Here is a tiny trained network, its code and every weight. The questions are about switching its units off for an input and a class, where a switched-off unit gives its printed mean instead of its output.

import numpy as np


def w(rows, s, z=0):
    codes = np.array(rows[::2]) - 128.0
    scale = np.full(codes.shape[1], s)
    scale[-1] = z or s
    return codes * scale


def f(y):
    return np.maximum(y, 0)


def log_softmax(a):
    a = a - a.max(-1, keepdims=True)
    return a - np.log(np.exp(a).sum(-1, keepdims=True))


def net(x, mask):
    res = np.array(x, float).reshape(1, 6) / 4 @ E
    y = f(res @ A[0][:, :-1].T + A[0][:, -1])
    res = res + np.where(mask, y, B[0][:, -1]) @ B[0][:, :-1]
    return log_softmax(res[-1] @ U[:, :-1].T + U[:, -1])


A, B = {}, {}
E = w([
[143,5,34,112,168,15,132,226,70],'x0',
[127,134,131,127,130,132,132,131,124],'x1',
[26,34,194,218,222,128,74,95,172],'x2',
[91,165,234,47,89,25,15,121,13],'x3',
[145,133,133,131,134,114,128,119,147],'x4',
[164,61,113,207,39,95,160,2,71],'x5',
],0.0061)
A[0] = w([
[144,53,133,207,39,68,133,15,84,226],'neuron 1',
[53,66,172,195,203,137,90,85,165,55],'neuron 2',
[129,167,160,103,201,153,101,199,175,252],'neuron 3',
[162,201,61,86,60,138,172,155,98,46],'neuron 4',
[162,101,5,210,167,246,237,133,254,132],'neuron 5',
[217,187,75,79,79,115,140,139,135,146],'neuron 6',
[80,60,184,187,188,127,98,106,150,114],'neuron 7',
[115,205,209,103,96,182,101,71,103,134],'neuron 8',
[67,36,163,175,210,117,98,108,155,56],'neuron 9',
[168,81,130,210,61,116,157,33,87,189],'neuron 10',
[149,50,77,104,162,22,108,194,59,88],'neuron 11',
[120,243,198,146,94,232,124,46,175,62],'neuron 12',
[38,76,179,199,197,128,74,113,157,102],'neuron 13',
[134,74,54,126,139,69,150,176,92,26],'neuron 14',
[83,175,152,79,181,159,102,248,159,142],'neuron 15',
],0.0057,0.0028)
B[0] = w([
[94,198,59,91,136,141,128,90,170,234],'neuron 1',
[176,118,151,69,39,166,166,138,108,188],'neuron 2',
[70,176,26,89,141,153,156,93,145,197],'neuron 3',
[194,100,198,55,64,202,177,152,91,178],'neuron 4',
[73,223,209,171,28,30,38,134,63,255],'neuron 5',
[153,129,160,101,78,169,196,149,103,189],'neuron 6',
[169,157,137,82,65,176,166,145,102,187],'neuron 7',
[131,88,98,201,102,79,63,198,151,196],'neuron 8',
[190,140,180,83,42,193,166,159,117,189],'neuron 9',
[74,180,23,53,183,147,127,60,203,211],'neuron 10',
[122,105,86,187,97,133,29,194,188,212],'neuron 11',
[175,3,42,215,124,153,45,247,193,210],'neuron 12',
[174,139,143,74,51,152,175,136,113,198],'neuron 13',
[189,83,75,167,94,171,88,182,186,174],'neuron 14',
[99,190,46,84,162,143,139,64,192,192],'neuron 15',
],0.0058,0.0087)
U = w([
[178,6,74,214,126,154,58,207,196,65],'0',
[216,119,190,62,71,214,218,140,89,62],'1',
[95,140,115,139,129,123,136,124,144,255],'2',
[59,187,49,71,172,150,148,55,180,74],'3',
[66,198,223,156,80,2,46,136,57,140],'4',
[118,117,121,136,137,135,131,133,126,236],'5',
[138,82,186,163,228,119,153,97,80,84],'6',
[126,63,215,185,213,78,192,96,111,51],'7',
],0.0069,0.0059)

Each question gives the input, the list of numbers given to net, and the class t.
The units are the neurons (one row each of A and B). Each row of codes is followed by its name. A weight is (code - 128) times the scale printed after its matrix; where a second scale follows, it is the last column's (A, B and U).
mask holds one flag per neuron, in row order. A switched-off neuron (its flag False) gives its mean, the last column of its row in B, instead of its output. The means were averaged over made-up inputs and are rounded, as every weight is.
A unit's drop is (log p(t) with every unit on - log p(t) with that unit switched off) / (log p(t) with every unit on - log p(t) with every unit switched off).
The circuit of an input: a set's keep is (log p(t) with only the set's units on - log p(t) with every unit switched off) / (log p(t) with every unit on - log p(t) with every unit switched off). Starting from the 12 units with the biggest drops (on a tie, the unit counted first), units are removed one at a time, each time the one whose removal leaves the highest keep (on an exact tie, the one counted first), for as long as the keep stays at least 0.8.
circuit, biggest first: the units of the circuit, biggest drop first
unit that matters most: the unit with the biggest drop
k most important neurons: the k neurons with the biggest drops, biggest first
drop of u: that unit's drop, to one decimal
input [3,6,5,-3,5,-8], class 3: circuit, biggest first -> [neuron 15]
input [5,-5,4,-5,-5,-6], class 3: 3 most important neurons -> [neuron 15; neuron 3; neuron 12]
input [7,2,-5,-7,3,8], class 3: 4 most important neurons -> [neuron 10; neuron 1; neuron 12; neuron 8]
input [-2,-5,2,3,-4,-7], class 3: 2 most important neurons -> [neuron 15; neuron 3]
input [-1,-7,-5,2,5,8], class 3: circuit, biggest first -> [neuron 10; neuron 1]
input [5,7,7,-7,1,-3], class 1: circuit, biggest first -> [neuron 9; neuron 2; neuron 13]
input [5,1,0,-5,4,-8], class 3: 4 most important neurons -> [neuron 15; neuron 3; neuron 12; neuron 8]
input [-5,8,8,-7,5,-5], class 1: circuit, biggest first -> [neuron 2; neuron 13]
input [4,-6,-8,5,-5,-3], class 1: 4 most important neurons -> [neuron 4; neuron 5; neuron 6; neuron 12]
input [8,4,4,8,-1,5], class 0: 3 most important neurons -> [neuron 11; neuron 5; neuron 14]
input [7,-4,-5,7,6,4], class 0: 3 most important neurons -> [neuron 11; neuron 5; neuron 14]
input [-8,-1,-2,4,4,6], class 0: 2 most important neurons -> [neuron 12; neuron 8]
input [6,6,8,0,0,-5], class 1: circuit, biggest first -> [neuron 9; neuron 13; neuron 2]
input [-4,-1,-6,-3,-6,7], class 3: 2 most important neurons -> [neuron 10; neuron 1]
input [0,2,6,-5,0,8], class 3: circuit, biggest first -> [neuron 10]
input [-7,-2,1,5,5,-4], class 0: 3 most important neurons -> [neuron 12; neuron 8; neuron 5]
input [-6,4,-1,2,-5,-1], class 0: circuit, biggest first -> [neuron 12; neuron 8]
input [5,0,-2,-4,8,-8], class 3: 3 most important neurons -> [neuron 15; neuron 3; neuron 12]
input [-8,7,-5,-6,4,-4], class 0: drop of neuron 12 -> 1.4
input [-4,-3,4,7,-8,3], class 5: unit that matters most -> neuron 5
input [-8,0,-8,2,-8,3], class 0: drop of neuron 6 -> -0.1
input [4,-2,8,-8,-6,-1], class 1: drop of neuron 2 -> 0.2
